Below is a small trained network, with its code and all its weights. Each question gives an input and a class and asks what happens when units are switched off, that is, made to give their printed mean instead of their output.

import numpy as np


def w(rows, s, z=0):
    codes = np.array(rows[::2]) - 128.0
    scale = np.full(codes.shape[1], s)
    scale[-1] = z or s
    return codes * scale


def norm(h):
    return h / np.sqrt((h * h).mean(-1, keepdims=True) + 1e-5)


def f(y):
    return np.maximum(y, 0)


def log_softmax(a):
    a = a - a.max(-1, keepdims=True)
    return a - np.log(np.exp(a).sum(-1, keepdims=True))


def net(x, mask):
    res = np.array(x, float).reshape(1, 8) / 4 @ E
    u = 0
    for l in range(3):
        y = f(norm(res) @ A[l][:, :-1].T + A[l][:, -1])
        res = res + np.where(mask[u : u + 8], y, B[l][:, -1]) @ B[l][:, :-1]
        u += 8
    return log_softmax(norm(res)[-1] @ U[:, :-1].T + U[:, -1])


A, B = {}, {}
E = w([
[48,175,134,2,117,187,210,139,179,82,28],'x0',
[136,126,132,122,121,132,124,125,131,127,127],'x1',
[113,89,120,113,116,124,148,113,149,137,164],'x2',
[134,139,80,162,58,135,202,165,92,219,99],'x3',
[102,137,118,145,151,121,136,128,119,131,134],'x4',
[44,62,86,46,105,51,26,238,47,125,92],'x5',
[144,237,55,96,57,28,140,104,93,43,208],'x6',
[129,127,137,117,110,127,116,114,135,134,127],'x7',
],0.0047)
A[0] = w([
[150,134,117,188,56,107,178,132,159,230,89,58],'0.n1',
[90,104,178,81,173,125,48,126,107,68,148,97],'0.n2',
[149,49,182,129,182,186,85,147,138,180,75,4],'0.n3',
[192,137,140,221,151,193,209,76,163,122,112,30],'0.n4',
[147,114,80,109,89,44,155,193,107,227,68,130],'0.n5',
[154,117,253,103,230,110,131,27,130,59,185,106],'0.n6',
[185,98,110,144,212,183,140,122,179,224,97,114],'0.n7',
[206,52,202,187,140,76,74,150,77,183,170,56],'0.n8',
],0.0054,0.004)
B[0] = w([
[142,177,53,141,149,209,142,127,57,100,154,185],'0.n1',
[126,105,46,102,140,176,22,163,239,65,197,207],'0.n2',
[55,93,179,253,86,111,165,134,100,41,120,200],'0.n3',
[150,94,194,66,152,125,71,225,97,181,206,230],'0.n4',
[168,95,91,116,108,218,43,182,173,87,194,225],'0.n5',
[187,171,69,121,150,195,72,144,148,76,118,253],'0.n6',
[138,127,142,164,51,130,155,66,127,48,79,228],'0.n7',
[187,118,61,96,164,77,153,92,174,155,7,223],'0.n8',
],0.0063,0.0049)
A[1] = w([
[152,183,143,102,113,55,157,122,90,103,160,26],'1.n1',
[62,87,184,183,143,156,125,93,97,134,92,28],'1.n2',
[113,108,165,129,225,67,122,121,136,69,100,125],'1.n3',
[195,207,211,144,130,133,189,20,134,148,180,6],'1.n4',
[65,172,165,2,109,191,190,166,157,78,68,92],'1.n5',
[137,123,198,152,169,139,183,89,90,112,152,63],'1.n6',
[196,130,115,200,138,67,99,95,87,143,173,48],'1.n7',
[201,188,125,91,89,96,152,133,109,54,170,97],'1.n8',
],0.0067,0.0027)
B[1] = w([
[43,76,182,194,83,154,126,100,118,135,53,153],'1.n1',
[115,105,181,225,17,94,204,115,199,28,72,159],'1.n2',
[181,165,142,121,64,177,149,110,132,143,121,175],'1.n3',
[61,106,162,100,203,138,52,212,124,209,140,194],'1.n4',
[206,119,77,152,185,69,163,34,124,178,89,254],'1.n5',
[81,86,187,165,113,82,92,146,124,163,123,154],'1.n6',
[147,137,96,80,141,100,201,47,189,137,50,190],'1.n7',
[69,84,195,254,68,110,121,150,172,125,112,229],'1.n8',
],0.0069,0.006)
A[2] = w([
[177,116,136,191,72,82,109,137,122,119,139,54],'2.n1',
[184,148,211,162,177,238,147,176,176,178,171,124],'2.n2',
[200,167,184,142,159,134,141,125,137,195,137,9],'2.n3',
[61,172,143,174,42,42,131,128,166,98,147,141],'2.n4',
[122,77,111,69,112,84,80,235,136,132,97,84],'2.n5',
[166,154,82,153,57,200,223,163,1,202,161,4],'2.n6',
[177,90,143,148,131,92,62,140,94,142,147,182],'2.n7',
[181,113,120,77,160,68,137,65,109,152,93,82],'2.n8',
],0.0077,0.0016)
B[2] = w([
[144,115,188,105,140,142,144,73,131,116,88,199],'2.n1',
[44,127,112,85,77,97,96,182,54,120,185,254],'2.n2',
[70,143,105,64,141,76,170,114,106,143,137,184],'2.n3',
[148,59,193,208,95,221,167,140,121,88,94,205],'2.n4',
[33,182,194,90,135,128,148,127,59,174,200,206],'2.n5',
[223,163,98,100,190,189,17,145,254,41,146,181],'2.n6',
[159,176,119,104,155,98,208,134,126,151,119,192],'2.n7',
[138,184,90,156,138,87,207,94,94,202,146,185],'2.n8',
],0.0082,0.0066)
U = w([
[73,47,227,224,40,177,162,126,137,83,53,60],'0',
[14,178,175,38,153,81,106,217,31,224,211,248],'1',
[209,177,38,118,214,40,217,34,150,215,31,33],'2',
[204,174,62,68,177,220,1,193,210,41,190,35],'3',
],0.01,0.0011)

Each question gives the input, the list of numbers given to net, and the class t.
The units are the neurons (one row each of A and B). Each row of codes is followed by its name. A weight is (code - 128) times the scale printed after its matrix; where a second scale follows, it is the last column's (A, B and U).
mask holds one flag per neuron, layer by layer. A switched-off neuron (its flag False) gives its mean, the last column of its row in B, instead of its output. The means were averaged over made-up inputs and are rounded, as every weight is.
A unit's drop is (log p(t) with every unit on - log p(t) with that unit switched off) / (log p(t) with every unit on - log p(t) with every unit switched off).
The circuit of an input: a set's keep is (log p(t) with only the set's units on - log p(t) with every unit switched off) / (log p(t) with every unit on - log p(t) with every unit switched off). Starting from the 12 units with the biggest drops (on a tie, the unit counted first), units are removed one at a time, each time the one whose removal leaves the highest keep (on an exact tie, the one counted first), for as long as the keep stays at least 0.8.
units of the circuit, in order: the units of the circuit, biggest drop first
most important unit: the unit with the biggest drop
k most important neurons: the k neurons with the biggest drops, biggest first
drop when u is switched off: that unit's drop, to one decimal
input [3,-4,-1,-2,-2,1,3,-4], class 0: 4 most important neurons -> 1.n8; 0.n8; 2.n4; 1.n7
input [3,-8,-3,-8,7,-8,8,0], class 0: most important unit -> 1.n8
input [5,0,6,-6,-8,4,-5,-7], class 3: 3 most important neurons -> 0.n2; 1.n8; 2.n4
input [-8,2,-6,5,-3,-8,3,5], class 1: units of the circuit, in order -> 1.n4; 2.n2
input [4,-6,-8,6,-8,-2,3,8], class 3: 2 most important neurons -> 2.n6; 0.n1
input [1,-3,4,6,2,3,-5,5], class 3: 4 most important neurons -> 0.n5; 0.n1; 2.n6; 1.n8
input [5,-2,1,-2,4,-5,1,-5], class 1: units of the circuit, in order -> 2.n2; 0.n4
input [3,3,0,7,2,-5,-4,7], class 3: units of the circuit, in order -> 2.n6; 0.n1
input [2,-4,-3,8,1,0,-7,-4], class 3: 3 most important neurons -> 2.n6; 0.n1; 0.n5
input [-3,1,-6,4,-3,-3,-3,-2], class 3: units of the circuit, in order -> 0.n1; 2.n6
input [2,7,5,-2,-6,-5,6,1], class 0: 2 most important neurons -> 1.n8; 2.n4
input [0,1,-5,6,0,7,7,-2], class 0: 4 most important neurons -> 2.n4; 1.n8; 0.n4; 1.n4
input [-7,-2,5,-6,-6,-5,2,-1], class 2: 3 most important neurons -> 0.n8; 1.n7; 0.n5
input [-8,5,7,3,-6,7,1,7], class 2: units of the circuit, in order -> 0.n8
input [-5,6,-2,-3,1,7,8,-3], class 0: units of the circuit, in order -> 2.n4; 1.n8
input [1,6,1,-8,7,-3,-5,1], class 3: 2 most important neurons -> 0.n6; 0.n2
input [6,-5,6,-6,-3,-6,2,4], class 1: units of the circuit, in order -> 2.n2; 1.n4; 0.n2
input [-3,-4,-3,-3,-8,4,-1,-3], class 1: 3 most important neurons -> 2.n5; 1.n5; 0.n6
input [7,7,5,-8,4,-3,8,-7], class 0: 4 most important neurons -> 1.n8; 2.n4; 0.n8; 0.n5
input [8,-1,1,4,-3,5,5,-7], class 2: units of the circuit, in order -> 1.n5
input [-8,-3,-4,-5,8,6,8,0], class 0: drop when 1.n5 is switched off -> 0.8
input [3,2,2,-4,-6,-5,-2,-8], class 1: drop when 2.n2 is switched off -> 0.3
